Here is a tiny trained network, its code and every weight. The questions are about switching its units off for an input and a target symbol, where a switched-off unit gives its printed mean instead of its output.

import numpy as np


def w(rows, s, z=0):
    codes = np.array(rows[::2]) - 128.0
    scale = np.full(codes.shape[1], s)
    scale[-1] = z or s
    return codes * scale


def f(y):
    return y / 2 * (1 + np.tanh(0.7978845608 * (y + 0.044715 * y**3)))


def softmax(a):
    e = np.exp(a - a.max(-1, keepdims=True))
    return e / e.sum(-1, keepdims=True)


def log_softmax(a):
    a = a - a.max(-1, keepdims=True)
    return a - np.log(np.exp(a).sum(-1, keepdims=True))


def net(x, mask):
    ids = ['αδεζηθμξπσψ'.index(c) for c in x.split()]
    T = len(ids)
    res = E[ids] + P[:T]
    u = 0
    for l in range(2):
        r = res
        for j in range(2):
            rows = slice(2 * j, 2 * j + 2)
            q, k, v = (r @ M[l][rows].T for M in (Q, K, V))
            z = softmax(np.where(np.tri(T) > 0, q @ k.T / 2**0.5, -1e9)) @ v
            o = O[l][rows]
            res = res + np.where(mask[u + j], z, o[:, -1]) @ o[:, :-1]
        u += 2
        y = f(res @ A[l][:, :-1].T + A[l][:, -1])
        res = res + np.where(mask[u : u + 4], y, B[l][:, -1]) @ B[l][:, :-1]
        u += 4
    return log_softmax(res[-1] @ U[:, :-1].T + U[:, -1])


Q, K, V, O, A, B = {}, {}, {}, {}, {}, {}
E = w([
[92,141,128,178,39,174,155],'α',
[82,111,175,137,139,148,183],'δ',
[62,96,150,111,117,144,189],'ε',
[97,96,209,25,113,105,187],'ζ',
[51,122,106,183,157,194,186],'η',
[95,175,189,76,32,135,137],'θ',
[69,140,162,30,187,180,178],'μ',
[83,142,68,96,110,109,239],'ξ',
[170,58,105,110,130,153,129],'π',
[138,251,136,112,144,185,157],'σ',
[147,182,189,56,139,85,187],'ψ',
],0.018)
P = w([
[52,147,160,130,108,86,1],'0',
[67,145,155,127,100,126,59],'1',
[95,126,144,125,74,174,107],'2',
[102,129,146,125,74,185,127],'3',
[107,136,148,132,80,187,147],'4',
[116,141,145,133,86,189,162],'5',
[123,143,145,136,94,192,176],'6',
[124,153,141,141,88,189,189],'7',
[128,145,143,145,100,192,205],'8',
[131,161,150,147,99,188,211],'9',
[132,170,151,153,105,187,220],'10',
[138,182,155,156,109,183,230],'11',
[123,208,159,161,91,175,229],'12',
[110,203,170,165,87,183,223],'13',
],0.0078)
Q[0] = w([
[87,180,146,106,87,163,91],'L0H1',
[109,199,122,23,43,225,254],'L0H1',
[128,102,105,86,142,129,112],'L0H2',
[45,129,188,124,107,167,142],'L0H2',
],0.0098)
K[0] = w([
[197,134,126,117,177,124,132],'L0H1',
[246,82,76,127,160,131,126],'L0H1',
[92,134,165,139,115,152,154],'L0H2',
[112,177,125,136,129,103,177],'L0H2',
],0.012)
V[0] = w([
[253,153,70,134,161,76,126],'L0H1',
[36,211,166,87,138,122,208],'L0H1',
[112,45,173,143,137,156,6],'L0H2',
[28,119,160,141,143,104,70],'L0H2',
],0.0068)
O[0] = w([
[77,190,102,160,167,54,148,61],'L0H1',
[214,75,84,145,174,166,183,109],'L0H1',
[112,149,173,154,143,147,73,2],'L0H2',
[108,90,115,114,76,99,8,146],'L0H2',
],0.012,0.0053)
A[0] = w([
[141,140,89,160,65,34,125,32],'L0N1',
[89,89,68,104,142,21,117,63],'L0N2',
[252,135,70,63,65,83,62,1],'L0N3',
[157,130,254,134,93,138,149,10],'L0N4',
],0.0081,0.0019)
B[0] = w([
[90,101,140,153,143,50,166,126],'L0N1',
[77,124,254,157,90,167,21,115],'L0N2',
[158,144,91,67,8,217,121,178],'L0N3',
[180,63,171,50,107,185,155,254],'L0N4',
],0.0079,0.0033)
Q[1] = w([
[108,126,119,111,175,234,122],'L1H1',
[110,208,142,151,206,11,2],'L1H1',
[117,87,107,200,101,30,106],'L1H2',
[163,186,105,114,129,18,16],'L1H2',
],0.0088)
K[1] = w([
[183,147,162,178,86,73,192],'L1H1',
[121,51,134,134,129,152,31],'L1H1',
[144,134,123,103,156,125,64],'L1H2',
[127,50,107,130,134,132,12],'L1H2',
],0.011)
V[1] = w([
[217,169,209,158,130,159,108],'L1H1',
[63,177,88,148,192,216,117],'L1H1',
[121,109,165,3,245,145,109],'L1H2',
[132,187,91,85,94,92,101],'L1H2',
],0.013)
O[1] = w([
[155,182,202,151,135,142,135,103],'L1H1',
[94,142,138,93,184,215,87,80],'L1H1',
[79,252,84,123,130,123,185,254],'L1H2',
[169,131,139,120,140,156,194,103],'L1H2',
],0.017,0.0034)
A[1] = w([
[78,100,185,199,118,113,122,241],'L1N1',
[156,85,2,61,99,34,138,76],'L1N2',
[128,116,167,32,64,144,210,90],'L1N3',
[89,195,239,183,73,81,76,3],'L1N4',
],0.007,0.0074)
B[1] = w([
[193,150,147,109,184,83,120,156],'L1N1',
[71,105,146,139,158,119,142,207],'L1N2',
[149,113,98,187,139,135,105,252],'L1N3',
[55,2,173,142,175,158,116,148],'L1N4',
],0.015,0.016)
U = w([
[161,118,139,105,144,103,148,127],'α',
[104,144,136,110,73,104,127,219],'δ',
[111,131,124,176,89,149,123,94],'ε',
[106,162,72,255,178,115,57,121],'ζ',
[126,133,117,79,87,121,132,237],'η',
[169,147,90,173,161,91,148,213],'θ',
[95,157,84,147,87,152,127,96],'μ',
[125,103,70,156,138,142,148,53],'ξ',
[86,150,178,155,162,87,129,190],'π',
[140,137,139,136,146,182,174,94],'σ',
[95,151,119,221,118,130,137,1],'ψ',
],0.0081,0.0065)

Each question gives the input, a string of symbols that net reads in full, and the target symbol t.
The units are the heads (2 rows each of Q, K, V and O) and the neurons (one row each of A and B). Each row of codes is followed by its name. A weight is (code - 128) times the scale printed after its matrix; where a second scale follows, it is the last column's (O, A, B and U).
mask holds one flag per unit, layer by layer, with each layer's heads first. A switched-off unit (its flag False) gives its mean, the last column of its rows in O or B, instead of its output. The means were averaged over made-up inputs and are rounded, as every weight is.
A unit's drop is (log p(t) with every unit on - log p(t) with that unit switched off) / (log p(t) with every unit on - log p(t) with every unit switched off).
The circuit of an input: a set's keep is (log p(t) with only the set's units on - log p(t) with every unit switched off) / (log p(t) with every unit on - log p(t) with every unit switched off). Starting from all 12 units, units are removed one at a time, each time the one whose removal leaves the highest keep (on an exact tie, the one counted first), for as long as the keep stays at least 0.8.
circuit, biggest first: the units of the circuit, biggest drop first
most important unit: the unit with the biggest drop
k most important neurons: the k neurons with the biggest drops, biggest first
k most important neurons of layer l: the k neurons of layer l with the biggest drops, biggest first
heads that matter: for each layer, one digit per head in row order, 1 if its drop is at least 0.15 and else 0, layers parted by /
input δ δ ξ ε π η μ σ μ π θ, target σ: heads that matter -> 01 / 11
input π σ ψ ξ ε, target ξ: circuit, biggest first -> (L1H1, L0H2)
input ζ θ ζ, target ψ: heads that matter -> 10 / 11
input ξ ψ η ψ η, target θ: heads that matter -> 00 / 10
input η η π η π μ η π ε θ μ ψ ξ π, target ξ: 3 most important neurons -> (L0N1, L0N4, L1N2)
input π δ π μ δ σ π, target σ: circuit, biggest first -> (L1H1, L1H2)
input σ μ η δ ε, target σ: circuit, biggest first -> (L1H1, L0H1)
input ε ε δ ζ δ π ψ ζ π μ δ θ δ, target θ: heads that matter -> 00 / 10
input ζ μ θ ζ ξ μ α η ξ ε η α ψ ψ, target θ: most important unit -> L1H1
input π ε θ δ π μ, target μ: circuit, biggest first -> (L1H2, L0H2)
input δ θ θ π ζ δ μ α θ π ξ, target ξ: heads that matter -> 01 / 11
input μ ε μ, target μ: circuit, biggest first -> (L1H2, L0H1)
input σ θ θ σ π ξ π, target ξ: heads that matter -> 01 / 11
input σ ζ π π, target σ: circuit, biggest first -> (L1H1)
input ξ ψ η π σ ε ψ ξ α π ψ θ, target θ: 2 most important neurons of layer 1 -> (L1N3, L1N4)
input θ θ μ θ ψ δ α, target θ: heads that matter -> 10 / 10
input ψ δ ζ α ζ σ δ μ, target σ: circuit, biggest first -> (L1H1, L0H1)
input δ π η, target π: 3 most important neurons of layer 1 -> (L1N3, L1N4, L1N1)
input δ σ θ α μ η ξ ψ η μ, target θ: circuit, biggest first -> (L1H1, L0H1)
input ξ π ξ, target π: 2 most important neurons -> (L1N2, L0N2)
